In the rows, 128 means zero.
Facts:
[rumol tetik fliplu muskim droflil fladra bebraflon padril vanizin nonos meval ligragru brine negun ziskol nubrel floplol skirasik fliflor stuplobi dride davesir kozol lafon zono fubren keflan gragram zegrol risko skulur valunom barik vadis flibutrar pebru daflu skegek sebraski gusku] Σ 370
[dremun granon botripa bude grize daskadi mame plugra vifebes pusas buskom plirul graflem flimuk fudru tigo zafledos lipu finitro gruklok plolotron vodul loze grodifla draplelo vabesum klastakar brofletra tropul pumo trostakle brudo mosek vefu brikik pirir toben zafes loplan petun vames zakon samum zotrek vodus mafi dedros pefluk tebrim sagrugrik skodra drega flizopo pulok fekem trubik skoplubru guma skibrel timin peskonen beplok fliken risel zuplus febodal pemel gefules dizeso suflil stegril sevu laziflan skavu savutak riflu] Σ 637
[voflus grovok dakul plofliluk nibredro stavadri stoflu nestodel gebrofli sumor plupus gutrom riskun grogreplal gasok trurum greza skiplal flofam plide ganim kloplum sison stedu zolu gevis breplam skeme tritokla ninu triga plefim vipe brasu stina skoflil] Σ 646
[rumol vefu] φ brudo
[rumol] φ sebraski
[rumol granon vodus] φ graflem
[dremun pusas drega skegek] φ flimuk
[dremun muskim vabesum floplol valunom] φ brine
[dremun] φ mosek
[dremun plolotron] φ zegrol
[fliplu pirir fekem keflan suflil] φ fliflor
[granon vefu] φ vodul
[granon davesir skibrel] φ droflil
[granon petun] φ febodal
[botripa flibutrar] φ pulok
[botripa gebrofli zafes] φ voflus
[botripa skibrel] φ meval
[muskim] φ sumor
[muskim triga] φ gefules
[daskadi floplol zuplus] φ fliken
[daskadi vifebes sison] φ laziflan
[daskadi triga] φ lafon
[vifebes lipu stegril] φ skoplubru
[vifebes] φ samum
[vifebes skoflil] φ brikik
[vifebes] φ kozol
[pusas ziskol] φ stedu
[pusas pirir greza skoflil] φ peskonen
[pusas] φ stuplobi
[nibredro] φ bebraflon
[nibredro gasok] φ mame
[nibredro gevis] φ grovok
[nibredro] φ sevu
[nibredro] φ brasu
[nibredro dedros] φ vanizin
[gebrofli barik] φ nonos
[gebrofli gragram zuplus] φ pefluk
[gebrofli skodra drega] φ stavadri
[gebrofli] φ bude
[lipu loplan] φ plugra
[lipu draplelo vodus] φ skiplal
[plolotron] φ ninu
[plolotron loplan gevis] φ brofletra
[plolotron valunom] φ breplam
[plolotron riskun zafes keflan sison] φ fudru
[plolotron zuplus] φ stina
[plolotron] φ skirasik
[plolotron] φ flofam
[loze] φ kloplum
[loze sagrugrik] φ zono
[grodifla] φ buskom
[grodifla vodus] φ guma
[grodifla] φ plide
[draplelo floplol zafes skodra] φ plofliluk
[draplelo sison] φ gusku
[draplelo zolu flibutrar] φ vadis
[vabesum mafi] φ grogreplal
[vabesum drega skavu] φ vames
[trostakle petun mafi] φ trubik
[trostakle davesir] φ zakon
[vefu] φ flizopo
[ziskol beplok triga] φ gruklok
[ziskol dedros skodra] φ finitro
[ziskol] φ dride
[riskun barik] φ tritokla
[riskun plefim] φ daflu
[pirir] φ nubrel
[pirir barik skoflil] φ gutrom
[loplan] φ fubren
[loplan fekem] φ tigo
[petun skegek] φ grize
[gasok davesir sagrugrik risko] φ dizeso
[gasok plefim] φ risel
[gasok risko barik] φ klastakar
[trurum greza barik] φ fladra
[trurum] φ timin
[trurum] φ ligragru
[greza stegril] φ plupus
[vodus] φ nestodel
[vodus triga skavu] φ toben
[mafi beplok] φ dakul
[davesir skeme] φ pumo
[dedros] φ zotrek
[dedros fekem] φ riflu
[sagrugrik] φ pemel
[sagrugrik drega] φ vipe
[fekem skeme] φ ganim
[keflan] φ plirul
[gragram suflil] φ pebru
[gragram skibrel] φ negun
[skulur sison] φ savutak
[skulur] φ stoflu
[valunom] φ tebrim
[valunom] φ zafledos
[skibrel] φ tetik
[skeme] φ padril
[plefim] φ tropul
δ c <- rumol granon botripa dakul stavadri stoflu fladra vanizin vodul loze klastakar ligragru plupus toben zafes vames stuplobi dride skiplal mafi zono flizopo gragram plide kloplum skulur zolu peskonen flibutrar fliken risel dizeso stegril tritokla skegek riflu
δ d <- tetik daskadi buskom fudru nestodel lipu finitro grodifla meval brudo gutrom grogreplal skirasik vodus flofam ganim skoplubru stedu beplok skeme febodal sebraski laziflan stina
δ a <- dremun fliplu droflil grize flimuk gebrofli sumor bebraflon gruklok plolotron nonos draplelo vabesum trostakle mosek vefu ziskol riskun fliflor trurum zakon zotrek davesir tebrim sagrugrik drega pulok fekem risko barik guma vadis pebru gefules triga gusku skavu vipe brasu skoflil
δ b <- voflus grovok pusas plirul nibredro padril brofletra tropul pumo negun brikik pirir gasok greza samum lafon fubren zegrol trubik valunom sison skibrel gevis zuplus suflil sevu savutak
δ e <- bude muskim plofliluk mame plugra vifebes graflem tigo zafledos brine nubrel floplol loplan petun kozol dedros pefluk skodra keflan timin breplam pemel daflu ninu plefim

Known rows:
botripa: [126 155 114 143 160 123 146 133  94 137 161 119 118 112 156 143 140 157
 117 136 160 132 112 119 158 132 149 162 119 150 130 147 112]
stegril: [119 154 110 146 169 122 148 140  90 141 166 117 117 115 154 141 145 153
 120 137 158 128 110 120 162 130 144 159 126 157 130 148 114]
loze: [131 155 111 138 150 118 144 113  95 139 159 118 120 110 156 143 130 166
 116 138 160 140 115 116 149 133 166 168 116 150 128 142 110]
dakul: [137 150 113 117 145  89 145 185 148 167 125 129 104 134 121 142 115 181
 130 134 148 173 118 104 107 110 171 114 157  65  93 129 117]
gragram: [181 151 155 191 142 146 124 156 131 150 101 115 117 111 121 120 185 148
 125 108 184 168 137 193 133 128 163 100 145  77 151 142 114]
flimuk: [112 147 113 105 135 115 152  87 114 150 134 100 134 154 109 144  73 185
 141 122 156 102 129 109 132 124 134 150 129 166 120 151 129]
pulok: [101 148 115 118 129 130 157 102 109 145 138 105 130 151 112 140  78 179
 135 112 151  90 125 114 136 123 117 143 142 173 118 159 125]
klastakar: [104 149 128 144 160 109 137 112 102 161 168 106 116 116 147 133 120 173
 129 134 157 137 123 108 146 126 165 168 120 157 126 138 121]
rumol: [164 166 141 189 100 161 138 168 128 145 103 116 118 100 132 124 156 150
 122 114 200 171 133 158 154 126 143  95 135  77 109 145  92]
breplam: [122 128 111 117 186  89 110 158 152 148 100 130 111 166 105 134 142 162
 144 113 106 150 115 126  83 106 160 118 171  46 127 133 131]
dride: [178 143 153 183 148 130 127 146 139 168  98 103 123 117 116 118 179 152
 133 111 184 175 139 182 131 125 164 104 139  61 137 137 121]
voflus: [146 141 140  97 135  95 191 179 152 152 100 125 103 147  76 120  99 148
 150 153  85 132 158 148  89 116 181 101 193  88 124 140 158]
stavadri: [142 133 127 121 179  79 133 182 151 178 122 128 104 140 113 135 140 179
 134 121 125 163 125 133  84 113 176 119 174  58 125 130 138]
kozol: [140 137 152 189 148 152 104 142 138 148  88 106 124 138 109 109 177 142
 144  97 161 145 133 175 136 116 130  98 151  63 138 146 115]
riflu: [134 131 133 145 198 103 131 103 105 164 166 107 121 119 146 130 149 165
 126 130 142 133 126 134 127 132 166 172 128 133 153 139 142]
mame: [111 127 133 144 180 124 109  70 110 141 146 110 126 137 140 123 133 164
 136 114 124 113 124 121 113 126 159 175 125 130 154 138 134]
bude: [115 127 127 144 191 123 116  88 108 136 146 112 128 143 139 124 147 154
 136 120 123 105 120 124 126 128 138 168 125 117 146 146 134]
gasok: [154 155 135  99 113 110 188 161 148 124  98 140  99 132  85 124  97 151
 133 149  88 131 162 157  71 125 204 105 180 117 150 137 145]
lipu: [123 129 123 153 202 136 116 110  98 104 155 125 124 122 154 124 171 109
 126 139 117 109 111 129 134 133 135 166 125  98 151 147 125]

Rows:
No name comes twice in this set of rows, the named rows included.
[121 148 114 129 150  91 147 212 142 174 129 128  99 135 120 137 126 172
 135 127 145 160 111 106 124 105 149 110 171  68  88 138 118] | skiplal
[119 161 108 116 131 142 157 119 103 125 133 117 132 144 119 149  95 167
 124 114 155  87 118 128 143 132 116 139 141 178 126 166 117] | draplelo
[126 157 104 124 148 103 145 209 141 152 124 138  98 129 125 145 130 165
 124 126 141 161 113 115 118 110 164 106 171  77 104 138 111] | zolu
[133 163  98  90 112 119 158 172 150 130  89 140 115 163  89 154  82 179
 129 106 140 124 119 120  92 113 140  91 181 100 105 151 111] | triga
[193 146 157 151 107 141 185 146 140 147  74  95 126 123  79 108 136 123
 153 147 143 150 174 194 135 127 156  92 153  85 134 145 145] | lafon
[147 154 154 170 115 160 130 130 142 142  76 108 125 145  79 122 138 172
 136  73 176 125 150 197 111 122 147  83 168 116 155 156 121] | fliplu
[ 96 141 107 133 152 114 125 183 140 124 121 137 105 135 123 128 124 134
 140 146 117 150 117  89 109 104 141 114 156  26  82 133 105] | nestodel
[134 144 114 132 168 101 148 117 102 162 158 104 126 121 147 142 122 166
 127 149 162 149 113 106 155 126 149 169 112 132 114 140 124] | vames
[114 127 120 131 185  94 109 163 146 131 115 132 107 143 112 123 145 140
 143 141 102 154 123 118  81 109 167 118 160  18 124 125 128] | stedu
[183 175 123 140  81 150 193 148 125 112  64 104 124 119  80 129 121 119
 147 169 163 169 163 184 154 130 168  86 137 122 123 144 112] | valunom
[150 157 150 169 113 163 129 131 138 136  75 114 125 139  82 122 138 167
 132  68 177 122 151 202 108 123 154  79 165 124 160 156 117] | barik
[125 143 111 132 178  99 147 131 100 162 161 103 124 124 143 142 136 161
 133 144 159 142 111 111 166 123 140 164 117 137 115 142 124] | fliken
[110 145  98 137 166 133 123 102  94 101 150 119 128 113 152 136 137 119
 131 172 134 134 112 100 148 130 140 171  94 105 117 138 104] | beplok
[138 171 108  94  96 116 195 170 139 114  93 139  99 133  83 134  81 152
 139 163 105 146 157 136  96 119 203  99 168 138 120 136 122] | nibredro

The same elements again, as new rows of numbers:
Known rows:
zakon: [118 187 124 103  94 105  74 132 145 125 147 114  95 122  79 156 147 167
 168 131 115 122 135 112 118 137  94 154 155 115 126 131  98 118  87 121
 115 145]
gefules: [104 146 103 137  82 148  96 124 123 116 152  94 110 101 124 143 115 146
 181  95 101  99 166 125 124 153  94 144 166 101 144 122  89 130 107  96
 116 129]
muskim: [ 99  66  91 177 161 132 214 108 101 144 100 121 141 136 185 112 142  43
  99  99 129 104 122 126 169 116 204  96  86 175 153 135 125 168 149 168
  91 130]
zolu: [150  81 202 170 129 181 160 180 130 128 149 152 193 125 139 109  95 146
  96 137 137 192 103 173 123 130 129 149 167 102 126 101 162 143 194  96
 161 139]
buskom: [128 160 103 130 107 140 119 121 109 110 128 117 113 113 142 136  93 137
 152 111  94 103 185 108  97 148 112 133 143  99 123 118 134 118 119  99
 141  96]
flimuk: [ 98 147  88 143  91 157 106 103 129 112 154  98 105  94 110 134 119 142
 175  89 105  95 165 119 146 165  97 140 175  95 149 127  78 129  98 103
 107 126]
dremun: [103 148  83 165  94 172 137  95 116 130 185 131 113  80 126 139 134 141
 175  81  93 109 156 117 168 162 122 136 204  96 159 117  75 133 120 124
  81 136]
padril: [104  66 106 146 142 108 157 139 103 128  53  94 145 131 186 131 141  65
 112 117 151  95 123 131 137 119 133 115  61 174 151 129 144 148 126 120
 126 116]
flofam: [138  62 151 131 146 176 141 151 143 104 113 124 181 137 112  76  93 135
  96 120 167 143 111 160 139 141 101 133 136  82 109 109 150 135 146  76
 171 111]
daflu: [119  95 127 108 161  67 150 135 124 141  70 103 121 172 152 121 156  67
  96 141 149 117 100 125 121  85 178 104  42 192 119 150 142 149 129 165
 126 137]
stavadri: [135  63 161 139 133 181 143 140 144 110 121 120 179 129  98  71  94 125
  88 105 153 161 114 160 136 142 112 138 155  90 119 107 139 142 160  79
 180 127]
grize: [117 178 110  97 101 109  78 117 142 125 154 114  88 118  81 144 150 159
 167 118 115 119 136 111 126 135 100 145 165 112 123 127  85 119  90 123
 108 147]
skulur: [127  86 133 168 140 123 154 123  99 141  75 138 159  87 180 149 150  70
 107 102 122 166 116 139 137 119 133 143 111 196 191 121 138 140 160 121
 136 128]
febodal: [125 168 100 135 106 145 124 122 111 108 121 121 115 114 132 139  94 135
 148 112  96 102 187 107 103 155 110 133 142 101 128 120 135 117 111 101
 146  94]
gevis: [133  68 158 171 151 191 184 161 143 129 149 146 179 150 142  97  97 144
  93 157 172 122  99 163 161 143 129 113 129  87 105 124 164 137 151 124
 133 120]
brofletra: [117 152 103 140 106 141 137 135 112 114 141 109 109 143 162 136  88 138
 155 134 106  74 185 109 102 147 128 105 120  99 107 134 138 122 114 125
 127  97]
grovok: [143  83 159 100 159 134 137 156 162 124 127 131 148 182  88  74 121 148
  86 164 188 129  82 146 141 122 133 110 115  89  68 123 155 134 130 126
 143 137]
dizeso: [138 222 143 117 112 100 103 125 142 121 122 142  99 132  70 168 122 154
 121 155 107 143 160  96 101 145 119 157 136 133 128 136 141 111  88 130
 164 113]
vames: [119 159  94 137 101 147 128  91 114 110 138 117 107 105 117 119  98 120
 141  82  85 117 193 101 112 159 133 129 166 103 139 117 111 125 120 106
 150 105]

Rows:
No name comes twice in this set of rows, the named rows included.
[156  90 155  87 166 143 114 127 164 117 119 151 158 147  74  75 126 153
  85 148 185 157  74 150 147 121 102 126 126  96  95 125 151 115 127 113
 164 123] | gutrom
[108 155 129 143  75 141  90 153 118 118 150  92 118 105 141 159 110 153
 188 110  96 109 165 133  98 143  89 151 158 105 140 120 101 132 123  91
 121 134] | pulok
[137  62 127 149 172 137 156 103 103 147 120 135 154 125 252 131 114  77
 125 137 131 112 107 170 137  90 147  68  33 199 168 176 144 116 185 179
 111 104] | keflan
[143  80 161 165 155 190 162 144 142 120 133 161 191 121 121 100  99 147
  91 144 164 154 100 163 160 145 104 137 146  91 127 118 161 127 152 102
 151 110] | skeme
[104  68 147 154 103 104 115 184 105 138  71  79 159  99 188 163 163  88
 155  99 128 141 100 158 117 105 102 166 115 183 177 106 115 165 153  88
 115 168] | vadis
[121  94 132 176 140 126 158 122 101 137  70 139 159  85 168 156 156  68
 101 105 125 161 117 137 148 126 133 152 113 196 194 121 138 144 147 121
 137 127] | rumol
[117  52 155 141 122 183 116 153 157 109 134  97 177 121  97  82 113 141
 125 107 173 134  93 176 158 145  79 148 158  82 126 110 109 149 135  69
 144 146] | sumor
[139 154  95 143 133 175 128  74 125 131 181 164 117 109 187 145  84 157
 161 149 115  74 165 132 147 148  97  75 102 120 147 174 138  77 127 171
 111  69] | pirir
[138  99 177 134 143 157 112 148 175 139 157 152 165 124  70 111 155 173
 108 155 182 170  49 170 176 127  95 151 167 105 126 120 116 130 130 122
 121 165] | trurum
[124 215 136 141 102 117 104 135 145 140 160 150 104 109  86 193 154 177
 156 158 115 134 125 116 141 144 107 167 167 130 144 137 108 115  83 146
  98 143] | sagrugrik

